Input:
-0.08	-0.13	-0.03	0.17
-0.13	-0.10	0.14	0.00
0.00	-0.13	-0.09	0.15
Output: -0.08

Input:
-67.5	49.5	-36.0	89.8	-46.8	12.1
-172.1	-75.0	133.5	87.6	80.5	-34.1
Output: -67.5

Input:
0.075	-0.139	-0.106	0.110	-0.040
-0.103	0.170	-0.009	0.067	0.096
Output: 0.075

Input:
16.238	6.949	5.711	5.856	3.312	0.849
11.109	-19.979	16.498	16.193	12.857	11.478
-2.178	-1.183	19.767	13.207	14.075	11.162
Output: 16.238

Input: -0.04	-0.12	0.07	0.14	0.19	-0.01
Output: -0.04

Input: -1.66	0.92	0.99	0.01	0.09
Output: -1.66

Input: 96.9	-169.4	127.7	104.3	117.9	101.9	85.3
Output: 96.9

Input: -162.788	-46.336	-174.321	116.903	0.557
Output: -162.788
---
[[-85.1 -63.1 -78.2  11.2]
 [ 21.0  44.1  44.2 -62.0]
 [ 23.3  42.5  40.1 -62.1]] Answer: -63.1

[ -0.5 -23.4  22.8  84.3  15.8 -26.4] Answer: -0.5

[[-13.7   0.9  13.1  19.6  29.0  -2.6]
 [-61.8 -67.7  16.7   0.6  52.9 -16.3]] Answer: -16.3

[[-73.9   2.0  66.0  60.1 -16.6]
 [-79.9 -19.0  52.1  48.9 -39.2]] Answer: -39.2

[[  8.7  -4.1 -60.3 -70.0  32.3 -33.3]
 [ 62.0  -4.8  44.7  28.2 -37.5  27.4]] Answer: -37.5

[-25.7 -77.1 -10.7  80.4 -29.0 -78.8 -12.5] Answer: -29.0

[-86.5  16.8  25.0  39.2  32.2   8.6] Answer: 16.8

[[-25.3  29.1 -29.3  87.7 -75.8   0.0]
 [ 21.7  -1.0  18.6  79.5 -31.5  -8.0]] Answer: -29.3

[ 20.7  24.4 -27.1 -58.6 -87.7  -2.9  34.6] Answer: -27.1

[[ 29.8  -3.0 -84.4   8.6  41.6  -7.6 -39.8]
 [-68.8 -14.3  27.9 -41.6   4.3 -18.1 -17.0]] Answer: -41.6
---
Q:
[[-14.8 -64.7 -14.7 -47.5 -28.2  -7.7  -4.0]
 [-38.6   3.3 -10.8  11.0 -68.8 -63.0   5.9]]
A: -64.7

Q: [ 15.8 -65.4  75.9  19.8]
A: 15.8

Q: [-67.6  29.3  13.9  39.8 -65.6]
A: -65.6

Q:
[[ 10.5  -2.2  -1.5  53.4   7.7  -6.0]
 [ 22.9  29.6  10.4  53.4  66.0 -83.8]
 [ 31.3   8.5  -7.5  53.4  27.9 -52.3]]
A: -52.3

Q: [ 40.1  30.2  21.7  88.3 -46.9 -17.0 -43.1]
A: -43.1

Q:
[[ -9.4  18.6  -5.8  23.7]
 [-53.9  63.5  29.7  60.3]]
A: -9.4

Q: [-60.8 -39.2 -14.4 -11.5  65.9  43.7   3.4]
A: -39.2

Q:
[[-55.9   1.7 -59.9 -80.9 -66.2 -83.4]
 [  5.9  68.6  52.0 -69.0 -86.0  51.0]]
A: -83.4

Q: [-22.3 -44.0  72.1 -60.6 -34.0]
A: -44.0
---
[[ 26   2  22  46  -9 -20   6]
 [ 43   0  -1  20  -3 -22   0]
 [ 13   1   9 -35  39  -3   7]] | 26

[[-13 -21 -50 -14 -10]
 [-45 -12 -27 -24 -28]
 [ 16  26 -13 -26 -20]] | -13

[[134 162  58 154 193]
 [199 147 230 163 149]
 [144  69 174 145 206]] | 134

[[126  65  48  63 100]
 [200 199 108 118  45]
 [191 123 182 132 200]] | 126

[[6 5 6 5 2 4]
 [5 5 2 7 3 2]
 [4 3 6 6 4 4]] | 6

[[43 91 52  7]
 [30 14 60  5]
 [95 80 73 53]] | 43

[[5897 2364 5251 5184 6697 5480]
 [6752 1553 4250 5862 8260 6041]
 [7893 2770 3916 5268 9228 6602]] | 5897

[[  35  113  338 -926  -15 -996]
 [ 710  513 -357 -414  695 -414]
 [ 915  523 -425 -366  851 -364]] | 35

[[7122 6476 8341 2035]
 [6323 5757 7264 1649]
 [6120 5229 4436 8838]] | 7122
---
[[-10.5  16.2  35.6  54.8  -1.1  65.2 -69.1  10.2  16.7 -14.7  18.1]
 [ 25.7  38.9  26.8  58.7  30.1  33.2 -55.5  27.4  40.4  27.2  40.6]
 [-30.8 -15.2  36.0  11.0 -23.0  52.8 -44.3  -5.1 -10.2 -38.1 -10.4]
 [ -7.0 -15.0  25.8  -2.8  -1.9  22.7 -12.4   1.9  -4.7  -9.2 -11.1]
 [-48.6 -67.0  29.4 -58.8 -42.2  23.5  14.6 -24.9 -49.3 -57.3 -59.9]] Answer: -59.9

[[-15.0   9.9  -8.3  11.1  21.0 -27.0 -46.7 -18.2  -3.5 -57.8]
 [-24.2 -30.7  12.2  -3.4 -10.4 -57.4  61.5   2.9  36.8  25.2]
 [ 10.5 -30.6  24.9  -3.7  -6.9  11.5  66.1   2.0  52.2  56.6]
 [ -4.9 -18.2   2.1   7.9  -7.8 -14.4  54.5  28.2  -7.8  42.0]
 [ -0.7  19.2 -15.5  11.1  11.3   2.8 -38.5   5.9 -42.6 -35.6]] Answer: -35.6

[[-13.5 -24.7  -0.2 -48.4 -10.8 -45.6 -25.3 -22.2 -17.7  -4.2   9.1  19.0]
 [ 11.2  21.3 -25.0 -77.8 -13.1 -80.0  19.2  42.7  31.2  22.3 -10.8 -26.7]
 [  4.7   1.6 -41.4   6.7 -26.1   4.6  -6.4  15.4 -26.5 -35.8  38.1  24.3]
 [ 35.7 -54.8  -3.9 -79.5  28.8 -82.4  58.0  33.7 -60.0 -63.1  27.2  30.3]
 [ -4.7  10.4 -23.8  22.4 -19.8  24.8 -13.4  -8.0 -16.9 -14.3 -14.7  -8.5]
 [ 13.2  48.9   5.4  -6.8   8.6  -7.6  12.4   2.8  15.2   2.8  -9.5
  -10.5]] Answer: -10.5

[[ 16.5 -50.2 -71.0 -75.0 -62.3  34.6   7.9]
 [  0.0   0.3 -32.5  14.5  11.4  25.2   4.7]
 [-37.5  63.0  -8.1  64.9  27.7  24.1 -38.9]
 [ -7.4 -18.5   0.0  36.7   0.0 -38.5 -20.7]
 [-33.4 -44.4 -24.0  15.6  45.0   0.0 -27.9]
 [-40.8  60.1   0.0  16.9 -14.2 -44.8 -12.3]] Answer: -12.3

[[-41.3  45.0  12.1   2.6  51.3  40.5  57.3  -0.8  24.3  20.4  20.4 -12.9]
 [ -3.5   5.8  16.8   5.3  76.5  -1.8  25.2   8.5  24.3 -22.3  45.2   7.8]
 [-19.4  30.9  14.1  28.6  34.8   3.0  20.2   5.2  33.7   5.9   5.7  17.2]
 [  4.1   7.2  15.0   6.1  71.3 -11.6  17.7  14.1  26.9 -17.3  37.8  13.0]
 [-35.6  23.5  14.6  -1.1   8.9  55.0  30.2  -1.3  -4.8   5.5   6.4   0.3]
 [-17.0  20.3  -0.6   1.6   6.9  14.3  20.5  -4.8   9.9  15.6   0.4  -8.8]
 [ -7.5  10.4  23.3  17.5  59.7   4.7  15.6  14.7  22.3 -20.1  28.5  24.4]
 [  0.7  18.8 -11.3  15.4  34.0 -36.5  16.5  -8.4  42.2  16.8   4.9
  -16.6]] Answer: -16.6

[[-18.3  15.8   9.7   2.3   4.6  24.2  19.6]
 [-16.3   3.9  12.6  -6.7 -10.7  35.6   9.3]
 [-19.9   9.4  12.3   3.5 -12.9  41.6   4.0]
 [-31.3  32.4  -5.2  -8.1   5.6  42.5  28.7]
 [-16.8  37.8   3.3  31.9   6.1  -0.3   3.4]
 [-16.5   9.6   8.2  -6.7  -2.4  27.6  14.4]
 [  6.9 -16.3  24.4  16.4  -4.0  15.6 -33.8]
 [-14.4  15.3  15.1 -11.1  85.2  18.4  46.3]
 [-10.1   5.5   7.5  -5.0  -7.7  21.9   9.7]
 [ -7.5  18.3  32.6  47.4  67.4 -16.8  10.4]] Answer: 10.4
